Each row comes from the steps of one walk. Every step used is in the known rows, and no mark comes twice. Write the walk behind each row, first mark first.
Known rows:
ribe > vodobe > rozuz > kesi: [ -83  113   71 -235   23   49 -290  -83   64   68   26  390  155   81
  216   -6 -108   87   44 -187   45   83  127  -10   39   91  -96   54
  197  265 -184  -78 -141  -35  -70   56  -36   32  -74  -27   86   42
  -27  -29  -53  149   18  -49 -169  -55  -24  -26  -27   50  -68   11
 -121]
rozuz > daza > ribe > famog > kesi: [ 144  110 -130 -375  -87  132  224  140  -63  126   64 -127  -17  114
  -63  -65   46   84 -115  -96  -47  -59  154  -42  -38   22 -147  -61
 -323   53 -106  -35 -209   91  -14  -59  -64 -141  -47 -103 -213   83
 -129 -121  182  -42   47 -123  -30  -11 -475  -93   34   79 -283   21
  -45]
famog > daza > ribe > vodobe > sogeku: [  13  160  -53 -358  -29   73 -123 -190   53   -4   59  168  230 -329
  124  -51 -103  -96  -46 -132   73  -38  157    4  142  -47 -155  -23
  -35  251 -119  -62   -4   10  -44   57  -34   70  -83  173   30  135
  -54  -58  -95 -100   12  -44   95  -29 -309   -9  -40   13  170   21
  -38]
famog > daza > zosu > vofop > vodobe > sogeku > puvo > movo: [ 166  111  -33 -324   -5  113 -265 -184  248  -80   74 -449  271 -490
  -57    9  175 -123  131 -230  181  -34  119  104   -6    5    6  -69
 -136  116  -98 -158  348   98   52   16   48   -8   74  233  100   70
   19  -41   82 -136  -64  -43  141  -21  147 -228  -43  -42  265   36
  -78]
movo > zosu > daza > famog > vofop > ribe > vodobe: [ 143  148 -178 -517   48  146 -221 -194  153  -41  102 -112  122 -324
   15  -83  214  230  -77 -148  -91  -59  318   36  115 -136  -61   78
 -145   23 -120  -74  162 -110   73   85  -10  -34  147   36    1  110
  -30  -15   58  -19    8  -71   79  -40 -545   84  -89  -60 -155   34
  -85]
zosu > daza > famog > vofop > sogeku > puvo: [ 209  133  -33 -372  -27  121  -70 -405  266  -91   60 -118  163 -145
  -76  -47   75   81   11 -116   34   -1  197   13  126  -58  180  -56
  -92   15  -89 -124  288   56   42   -1   -8  -43  216  213   -8   90
    8 -112  165  -23    9  -91  143    1 -280 -173 -110  -56   20   29
  -71]
movo > ribe > puvo > vodobe > rozuz > sogeku > zosu > famog > daza: [ -97  198  -71 -301   93   86 -373  102  -23    2  -53 -132  100 -239
  318  -54   51   13   21 -137  -43   -9  193  -57  245 -138  190  -30
  143  211 -163 -154  220  -58  341  134  -55   44   50 -173  158   49
  -34  -66 -103   45   37 -102  153   24  -67  -58   26   84   98   21
  -26]
ribe > movo > zosu > daza: [ 104  133 -107 -396  -66  167  -26   -2   52   48   71  -41  185 -108
  -31  -24  170  115  -36 -120  -85 -149  -57   38  -73  -96 -278   93
  -23  -83 -131  -65   71   21   45   75   -6  -98  -21  -53   12  190
  -54 -106  -14   -7  -49 -101    3   -7 -329  207 -175    8  -78   30
  -54]
vodobe > vofop > zosu > daza: [ 154  131  -34 -410 -110  116  -58 -274   88   10   79 -119  288 -169
  159   -1   86   38  -13 -118  -92  -68  -53  -23  -17  -43 -136   45
   19  -39 -107 -107  252  105  -28   98  -51    4  145  -56  103  107
    1  -90  -85  -17  -29   17  128   71 -133   59 -212   18    3   48
  -24]
puvo > vofop > ribe > vodobe > sogeku: [ -67   97  -31 -414   87  118 -417   36   -3   -2   89 -195  184 -554
  309  -22  195 -113  135 -306  214   66  235   89   49   85 -211   31
   36  134 -211  -54  124  -94  -25  140   43   23 -123  120  167   -6
  -68   61 -142  -80  -32   45   40  -13   90    5   53   51  162   16
  -83]
sogeku > zosu > vofop > puvo > movo > ribe > vodobe > rozuz > kesi: [ -41   27   45 -242    4   90 -515  270  117   16  119 -293  117 -142
   59   22  191  -34  163 -180   85   69  398   34  205   34  -11   25
 -124  132 -179 -114   -2   -4  121   75   37  -22   34  -69  169 -180
   -6  -66  118  123  -65   52   16  -24  448  -29   71   30   -5   28
 -103]
sogeku > zosu > vofop > vodobe > rozuz: [  -3   80   38 -255    1   87 -254 -247  137  -74   33   60  153 -141
  251 -110   64   -8   19 -165  -40   30  106   19  150  -55  324  -26
   36  365 -168 -175  314   64  171   -8  -13  -53  171   87  116  -50
  -21  -68   -5   21   22  -41  109  -19  145 -190 -101  -25   -4   24
 -108]
vofop > ribe > puvo > vodobe: [ -36   97  -81 -321   30  148 -264  390   74   64   93 -282   68 -411
   32  -28  130  -92   57 -231  158   32  312   94   96   38 -217  -71
   59   35 -152  -54  -62  -43   86  100   17   47 -244  161  129  -31
  -24   50  -90  -87  -24   42  -74  -61 -239   12   57   40  -62    1
  -84]
daza > zosu > vofop > puvo > vodobe > rozuz: [  28  129   -8 -204  145  107 -269 -130  130  -34   43 -207   69 -410
  149  -24  151  -72   42 -275   78  117  262   70   40   40   45  -63
  -64  311 -109 -141  168  -17  198   12    2  -22  -39   64   85  -98
  -31   -2   80  -63   25  -50   31  -41   95 -232   20  -40   44    4
 -142]
puvo > movo > ribe > famog > daza > zosu > vofop > vodobe: [ 198  110 -110 -490   13  117 -187  431  289  -63  171 -628  184 -418
 -361   43  246   98  -29 -139  -54 -206  204   37    9 -120  -91  -25
 -370  -75  -98 -179   55   21  -26   58   33 -113   23   25   52  152
   30 -131  174  -88  -66  -95   26  -11   85   95   10 -111   12   28
  -63]
daza > zosu > famog > vofop > puvo: [ 119  131 -160 -189  147  140 -128  -74    0  -13   41 -318  -40 -192
   11    5  197  149   19 -109   -1   21  315   29  113  -44   87   35
 -280  -99  -54  -97   53   17  268   28  -70  -93  205 -128  -82  -60
  -67  -26  262  -14   26  -50  138  -13 -132 -199  -12  -32 -135   19
 -110]
vofop > vodobe > rozuz > movo > zosu > daza > famog > kesi: [ 163  202  -15 -372   73  146 -141 -213  189   48  -15  153  191    5
  175  -32   42  215 -130 -181  -16  -81  167  -50  -37    0  -32   22
  204   32 -127 -102  254 -197   65   19  -44  -40  323  -53  -75  150
  -12 -113   27   46   71 -225    7  -16 -499  -85 -127   42  -53   32
 -104]
zosu > vofop > vodobe > sogeku > famog > daza > ribe > puvo: [ 135   80  -86 -364  -67  101 -143 -186   14  -25  114 -192  147 -341
  -13  -41   48  -19  -43 -145  137  -32  371   33  307  -99  -32  -82
 -301  208 -100 -108  163   57  118   15   -7   37  160  201   36    0
  -32  -51   39 -159   -5    8  293  -44 -147  -91 -112   18   64   27
   -3]
ribe > famog > daza > zosu > vofop > sogeku: [ 263  136  -71 -549   66   88  -19 -326  152 -100  101 -210  232 -308
  -59  -13  133  219  -67 -149 -142 -169   45  -14    7 -163   59   65
 -294   78  -87 -174  176   40   56    4  -34 -117  274  -86  -20  140
  -24 -152  161  -95   39 -123  189   13   27  -91  -48 -135    0   39
  -74]
puvo > movo > vofop > sogeku > famog: [  19   51  136 -289   72  134 -286   82   45   29  103 -120  113 -215
   92   71  202   63  143  -96   30  -18  -21   61  166   20 -183   99
 -124   21 -175 -111  134   53   61   65   66 -121  113  -86  109   70
  -69 -109   67   39  -49   20   73   43  324  130  -56   20  -22   36
  -82]
vodobe > rozuz > daza > famog: [  97  146   27 -170  -26   75  -63  -99   74   95  -34   96   85   55
  127  -58  -85  123  -39 -174 -123   48  109  -64  -60   46  -65  -53
    0  322 -190 -132   93  111  117  -23  -47  -74  -36  -20  -66  180
  -82  -80   99   74   87 -199  -63  -14 -295 -122   20  110 -267    8
  -74]
daza > zosu > movo > ribe: [  23  129 -104 -130   52   71  -83  333  -59   16   65 -220   11    9
  -77   22  105   25   -8  -43    9  -77  203   -4   18   -3  228   -9
  -38  -50  -85  -60  -90   20  132   75 -106 -107   92  -36  -68  -45
  -21  -99  199   16  -10  -64   87   22 -182 -182   31   -4 -151   37
  -95]
vofop > sogeku > famog > daza: [  89  114   76 -346  -68  101  -85 -284   80  -16   39   88  245 -148
   80  -34  -82  209  -19  -88 -116 -129  -79  -27  185 -101    3   43
  -29  151 -168 -157  229  116   74   53  -56  -20  308    6   44  175
  -18 -125  -61   34   30  -57  157   43  -68   -5 -125   -4  -50   53
  -43]
vofop > puvo > movo > ribe > vodobe > rozuz > daza: [-124   86  100 -165   -6  131 -358  454  157   94   80 -268  135 -412
  -16    8   99 -146   88 -218   74   67  215   65  118   92 -374 -112
  -62  252 -221  -55  -47   53   47   80   90  -44 -380  132  111   52
  -82  -21  -27   70  -56  -27 -192  -23  104  173  185   60    4   -5
  -99]
rozuz > movo > ribe > vodobe > sogeku > puvo: [ -17  140  -12 -169  -19   29 -382  139    4  -24   87  -67  176 -154
   60   10   31 -219  149 -109  280   66  175   38   69   97  180  -80
  257  122 -118  -77  -36  -25 -139   80   49   92 -110  272  132   -5
   35  -37   35  -71  -64  110   12   14  -72 -163  108   27  288   42
  -46]
puvo > movo > zosu > daza > ribe > vodobe: [  92  126  -55 -404  -53  153  -44  -50   90   84  125   24  237 -266
  -26    3   96  -21  -53 -102  -17  -94   90   61   84  -57 -452   60
  -96   44  -86  -43    0   -9  -23   61   39  -10 -190    2   47  151
  -49  -72  -45  -56  -45   -8  -11  -23 -429  247 -164  -25   -9   26
  -63]
vodobe > sogeku > puvo > vofop: [   6  117  -24 -262  -14  105 -258 -165  -22  -21   69 -225  172 -246
  159  -14  197 -149  183 -248  264  122   23   80 -108  113  -30  -19
   68  102 -159 -100  218   48 -158   43   51   -1  -94  195  139    4
  -42  -39  -23 -105  -36   51   93   20  161 -206   10   77  226   37
  -50]
vodobe > vofop > sogeku > famog > daza > ribe > movo > kesi: [ 165   65  -89 -326  -91  182   56  -23   99   86  117 -375  153 -222
   16  125   40  -28   23  -60   76 -132  106   -2  129    2 -335   23
 -272 -207  -97  -82   -7  107   38   57    2   -4  173   29  -36  143
  -61 -186   66 -132  -39    2  176   36 -127   15 -198  115  127   54
   14]
zosu > movo > ribe > vodobe > rozuz > sogeku > vofop > puvo: [-218   90  -64 -191   67   76 -469   69  -88  -21   34 -222    0 -226
  211  -40  236 -357  152 -172  329  110  173   83  170   92  439  -77
   88  275 -144  -82   24  -12   38   77   22  -23  -51  179  137 -204
  -42   19   43   50  -63   54  103    5  168 -245   58   50  290   54
 -101]
ribe > movo > vofop > vodobe > rozuz: [-106   93   46 -262   89  143 -352  323  157   -4   82  -29   62 -292
   46   20  210  -84   55 -222  105   43  133   87   42   39 -216  -21
   35  139 -188  -84   21  -76  -23   53   79  -99 -222  175  122   86
  -70  -63  -35   15  -60 -108 -137  -59  127  160  -50   25   84  -12
 -113]
zosu > vofop > sogeku > famog: [  86   58   47 -305   -3   85 -103 -401   -1  -43   85    6  117  -59
  123  -37   61  105   52  -78  -24  -37   27   22  213  -63  241   62
 -129  211 -125 -148  198  130  128    9  -17  -91  331   -3   41  -36
  -33  -89  118    2    3   36  208   41  139 -180 -121  -46  -58   51
  -77]
daza > zosu > vofop > ribe > vodobe > sogeku: [  57   97 -105 -365  133   74 -320 -185   20  -48   64 -199  135 -468
  274  -44  151  -39   87 -231  111    2  301   70   98    9  114   23
 -102  203 -127  -71  109  -28  206   85  -21   -8   53    8   42  -61
  -46   74   72  -89  -10    6  128  -21  -16 -180   39  -42   51   20
 -114]
vofop > vodobe > rozuz > movo > ribe > puvo: [ -43  125    6 -151   36   78 -385  513  118   21   94  -36  125 -159
  -91   33   63  -72    9 -147  174   10  314   24  100   49  -51 -132
  245   53 -142  -80  -74  -89  -50   79   45   41 -211  229  134   13
   27  -61  -12   -7  -28    5 -140  -55 -125   88  100   23   60   -7
  -67]
movo > zosu > famog > vofop > puvo > vodobe > sogeku: [ -20  190  -86 -324  243  152 -361 -476  -17  -85   72 -200   52 -419
  253  -46  350  -12   67 -219  110  122  136   96   72  -77   18  123
  -65  186 -121 -117  296 -170   73   64   55  -77  214    7   87  -74
 -112  -71   37 -112   18  -53  226   -1   69 -247   22  -21  177   37
 -102]
movo > zosu > daza > famog > vofop > ribe > vodobe > rozuz > sogeku > puvo: [  37  155 -201 -478   57  102 -406 -527   59  -79   34  -94   95 -233
  126 -125  329   55   27 -235   95   65  169   67   40  -34  209  -10
   21  220 -129 -132  305  -77  -20   61   35   11  -16   88   85   76
  -28   28   23   34    1  -74   17  -50 -443  -65  -81   -9   63   41
  -77]
sogeku > puvo > vofop > zosu > daza > famog: [ 254  129  -34 -445  -89  133  -44 -285  124    7  103 -374  253 -182
   47    0  194   94    0 -211  -11    2  153  -25  -31  -19 -129   24
 -136  -58 -125 -142  325   34  -81   54   -9  -16  181  -22   86   86
   16 -105   65  -47   10  -35  184   64 -150  -78 -191   29   -4   51
  -31]
zosu > famog > daza > ribe > vodobe > sogeku > vofop > puvo > movo > rozuz: [  56  111  -72 -367  -12  171 -211 -279  200   65  112 -409  245 -595
  197   -8   66 -215   58 -170  218  -12  256   46  262  -29 -183  -23
 -167   72  -88 -131  126   60    8   65   55   99  102  180  115   72
  -50  -40 -105 -148  -46   29  185   -3  -14 -234 -141   63  360   67
  -21]
sogeku > puvo > vofop > zosu > movo > rozuz: [  10   82  -67 -349  -19  121  -68 -338  -26    6  174 -297  174 -168
  115  -38  319  -86   16 -154  141   78    4   41  -36   21  139   47
   10  -29 -122 -109  155   93 -270   62    5  -58  250  144  148  -89
  -37 -131  -45  -86  -28  108  126   30  136 -359 -161   11  135   88
  -66]
zosu > famog > vofop > vodobe: [   4  129  -74 -256   84  130 -149 -108  117  -55   65  -43   19 -126
   13  -40   96   72   -7  -81   15    9  193   41  189  -72  178   14
  -76   66  -92 -120  100   -9   83   31  -24  -80  174  115   13    2
  -39  -49  103    5   -2  -51   48  -27 -155 -159 -101  -51  -28   17
 -108]
sogeku > vofop > ribe > puvo > movo > rozuz > daza > zosu: [ 186   45 -120 -259  -58  170 -159  389  153  169   65 -565  138 -482
   66   -9  154    3   95 -190   66  -16  241   63  -25   47 -261 -108
 -109  -94 -147  -61   53  234  228   49   39   -7 -140   52   53   90
  -46   42   21 -115  -47   53  -41  -35 -187  -60   62   95 -197   32
  -37]
vodobe > sogeku > puvo > movo > zosu > daza: [  80  133  -21 -354  -69  148 -199 -357  105    5   81 -214  305 -199
   40  -21  260  -57  123 -192  120  -46 -178   89 -116   18 -186   48
   51   35 -140 -108  309   47 -130   64   72  -28  -49   56  112  159
  -35  -98  -50  -33  -70  -41   45   24  -56    1 -107   40  171   54
  -49]
movo > ribe > vodobe > vofop: [ -57  137  -42 -259  -13   90 -287  341   58   28   87 -132  139 -306
  122   28  -13 -131   91  -97  107   28  172   47   57   28  -86  -21
  151   37 -124  -43  -46   22  -35  108   22   38 -171  174  128   36
   -3   -6  -80  -74  -73  116   33   32  -43   24   42   22  106   31
  -49]
movo > vofop > vodobe > rozuz: [-144  129   93 -227  100  116 -351  101  189  -41   59  130   99 -268
  115  -33  107  -12   14 -205   79   81   23   63   67   27  -42  -48
  142  283 -183 -107  139  -81 -107   40   50  -50 -168  243  137   74
  -46  -58  -79   34  -14  -79 -125  -39   84   76  -37   -4   76    0
 -123]
daza > ribe > puvo > vofop > sogeku > famog: [ 133   56    5 -329   11  134 -102   11 -130   76  129 -171  112 -285
   99   58  129   23   32 -170  128   37  345   37  213    4 -347    9
 -209   -4 -128  -55   71   24  112   36   34  -23   12  -24   63  -41
  -77  -73   30 -137   19   80  244    9  -26   51  -51   52  -71   13
  -17]

Which walk is each row?
[ -37  103  -65 -242   30  121 -313  178   83    7   79 -156   -9 -358
    2  -72  211  -19   37 -244   17  151  408   68  124   18 -152 -143
  -66  312 -171  -58   35   25  151   47   35  -13 -279  183   95  -23
  -81   20  -10  -14    6  -35 -154  -97 -287   -8  167   44 -176  -24
  -83]  famog > vofop > ribe > puvo > vodobe > rozuz > daza
[  48  120  -71 -149   92   81 -410  245   27  -50   80 -150   24  -45
   56   11  180   78   25  -48   -3   32  527  -36  321  -93  282  -41
   31    8 -101 -126  101  -94  272   67   -8  -10  214  -48   90  -94
    4 -105  146   32   12   -5  119  -22  -79 -102   50   11  -44    8
  -54]  sogeku > zosu > famog > vofop > vodobe > rozuz > movo > ribe > puvo
[ 110  127   22 -440   37   77 -226 -575   56  -94   72   39  209 -247
  313  -60  175   99   -4 -123 -115   16   67  -26  219  -99  151   85
 -158  240 -170 -141  348   20  116  117  -40  -30  433 -176  123   52
  -40 -111  -27    9   11  -40  233   50   19  -26 -149  -21   20   37
  -50]  puvo > vodobe > sogeku > famog > vofop > zosu > daza
[  43  189  -56 -115  177   94 -223  211   44   18   27 -224  -43 -268
   81   22  113  129   -6 -146 -123  116  511  -24  187  -75  -40  -85
 -122  235 -104  -63   43  -46  392   60  -15  -63  -93 -122   -5    5
  -79  -51  162   -9   47 -129   23  -16 -250 -108  188   16 -204  -26
  -78]  movo > ribe > puvo > vodobe > rozuz > daza > zosu > famog > vofop
[ 108   77   48 -236 -132  135   45 -149  199   91  107 -160  220 -267
  -79  -44    0 -153   13 -134  120   34  -23   58   35   53 -234 -158
    2  138 -121 -107  121  253 -122  -33   85  -20 -202  363   52  129
  -60 -130  -26 -125  -28   11  -72  -17 -193 -155  -53   30   39   35
  -33]  vofop > sogeku > puvo > movo > rozuz > daza > ribe
[ 160   85   51 -368 -141  149 -116 -175  198   47  130 -288  321 -455
   26   81   30 -309  128 -181  230   23  222   99  165   89 -398 -101
    2    9  -51  -73  188   88   -6   41   94   98 -211  283  144   73
   13  -34  -84 -142  -95   95  106   18 -180    4 -172    9  270   28
  -31]  zosu > daza > ribe > vodobe > vofop > sogeku > puvo > movo
[  67  107 -129 -363   42  119  -54 -114  -56   96  175 -267  121 -368
  210   23  189 -271  -67 -131  177  107  329   37   90    7 -158  -10
    8  -35  -52  -43  -24   22  -47   74    1   36  100  122  130 -126
  -60  -97 -111 -245   -9  126  212  -16 -149 -283 -137   45  103   51
  -28]  daza > ribe > puvo > vodobe > vofop > zosu > movo > rozuz
[  72  126  -39 -400    2  162 -328 -362  236 -106  112 -224  265 -394
  -41  -43  355  -80  104 -201  170   12  -33  145  -17  -28  -74    3
  -27   64 -135 -108  414   -9 -132   49  119  -58   28  256  144  104
  -27  -89  -22  -78  -91  -35   66  -27  -11    5  -88  -48  245   35
  -76]  famog > vofop > vodobe > sogeku > puvo > movo > zosu > daza
[ 223  115 -121 -505 -109  137  -55 -345   35   17  177 -409  259 -128
 -153   -5  366  -64   26 -200  110  -88  -45   62 -128    1 -301   29
 -256   -2  -89 -148  140   12 -280   11   93  -51 -140  -36   41  189
  -53 -170   59 -120  -48  -81   71    6 -214   39 -140   32  102   52
   -1]  vodobe > sogeku > puvo > movo > zosu > daza > ribe > famog
[  -9  142  133 -190   22   86 -235 -430  188  -97   44   89  131 -281
  106  -76   88 -105   90 -229   33  209   77   66   88   27  104 -138
  110  532 -159 -132  318   83   18  -35   83  -38 -105  333  128   16
  -56  -94   -8  -29   22  -62  -37  -23  -41 -255   91  -31   96    4
 -102]  famog > vofop > sogeku > puvo > vodobe > rozuz > daza
[ 211  134 -119 -514   -9   81 -108 -269   70  -90   79 -101  139 -241
  162  -94  164  -20  -60 -129  -66    0  260  -35  157 -105  138  -24
 -288  182 -120 -155  204  -21  143   33  -39  -29  170  -86   32   79
  -58 -155   68 -115   34 -113  231  -16 -223  -48  -95   -9    7   13
  -21]  puvo > vodobe > sogeku > zosu > daza > ribe > famog > vofop
[ 142  106 -116 -220  111   72 -353  174   15   12   97 -278   40 -296
   27   37  223  -37   65 -237  113   65  535   46   70   63   12  -86
   33  125  -58 -118    6  -70  246   51   -2   65  -89   18  104 -121
   28   39  134  -88    8   30  -45  -79 -227 -177   68   -2  -60   -1
  -94]  daza > zosu > vofop > ribe > puvo > vodobe > rozuz > movo
[ 179  115   27 -433   23  128 -266 -250  180  -11  111 -423  245 -266
   89   43  338  -35  109 -193   81    4   73   14    2   16 -173   63
 -187  -47 -147 -124  316  -11  -91   81   61  -63  139  -78  108  120
  -33 -132  118  -16  -46  -86  155   61  145    7 -117   54  146   46
  -45]  vodobe > sogeku > puvo > movo > vofop > zosu > daza > famog
[ 113  125  147 -250  141  102  -79 -452   40   24  -48   51   80 -207
  458  -37  -14  166   14 -213 -131   70  205  -30  179    6  138  -18
  -97  476 -160 -100  334   41  483  -25  -51 -122  383 -224  -72  -38
 -102  -62  105   18   96 -151  179   44   22 -352   40   13 -169   17
 -129]  puvo > vodobe > rozuz > daza > zosu > vofop > sogeku > famog > kesi
[  95   48 -243 -410   83  172 -265  359  209   89  152 -482    3 -346
 -142  -15  315   52   29 -122  132  -19  454   73   51    2 -188   -2
 -229 -329 -133  -62 -137   76   13   86   38  -54   -8   66   40   54
  -59  -16  102  -74  -41   28 -104 -107 -173  -15   43   39 -162   16
  -68]  daza > famog > vofop > ribe > puvo > movo > rozuz
[ 220  108 -215 -532   12  257 -181  255   90  172   91 -692  125 -319
   52   67  360   96   66 -220  110 -115  405   62  -80   32 -553   75
 -156 -455 -100    6  124  -85  173  102   15  -48   97 -205  -42   67
  -63   -3   28  -76  -47  -45  114    3 -371   62  -38  141 -155   41
  -39]  vodobe > vofop > ribe > puvo > movo > zosu > daza > famog > kesi
[-129   92 -150 -439   22  124 -373    0   20   30   56 -240  132 -535
  259 -107  187 -180  114 -263  353  126   25  124   -5  105   68  -86
  219   56 -179  -92  129   56 -173  117   65   84 -219  348  235   10
  -25  108 -211 -108  -68  167  -88  -43  -41 -124  -47   41  269   50
  -65]  movo > rozuz > sogeku > puvo > vofop > ribe > vodobe
[ 138  134   15 -429   59  169 -156 -147    7    7   38 -252  255 -419
  297   20   91  177   35 -173  -79  -56  260  -33  250 -171 -198  102
  -90  -58 -153 -107  367  -33  343   89  -29  -26  339 -165  106   39
  -64 -112  -57  -70   54  -35  378   55  108  -45  -64   34   46   33
  -30]  ribe > puvo > vofop > sogeku > zosu > famog > daza
[  73   67 -129 -502    0  101 -174 -378   52   13   59  -16  159 -117
  168  -78  263  135  -25    2  -81  -86 -184  -13  122  -89  185   93
 -178  -97 -158 -146  200  236   12  133  -37  -90  368 -240  116  140
  -54 -100   -5   89  -53   41   28   15   49  121 -243   -9  -26   62
  -34]  puvo > movo > rozuz > sogeku > famog > vofop > zosu > daza
[  29  123  -23 -258  133  176 -271 -120   59   48   89 -171   75 -266
   32   11  336  104   27 -191  -46   72  233   81   93  -71 -345   55
 -160  172 -148  -76  185  -29  161   15  110 -150  -42  -70   52   63
 -139  -74   67    6    3 -103  -14  -58  -69   41   47   19 -121   -2
  -96]  ribe > puvo > movo > zosu > famog > vofop > vodobe > rozuz > daza
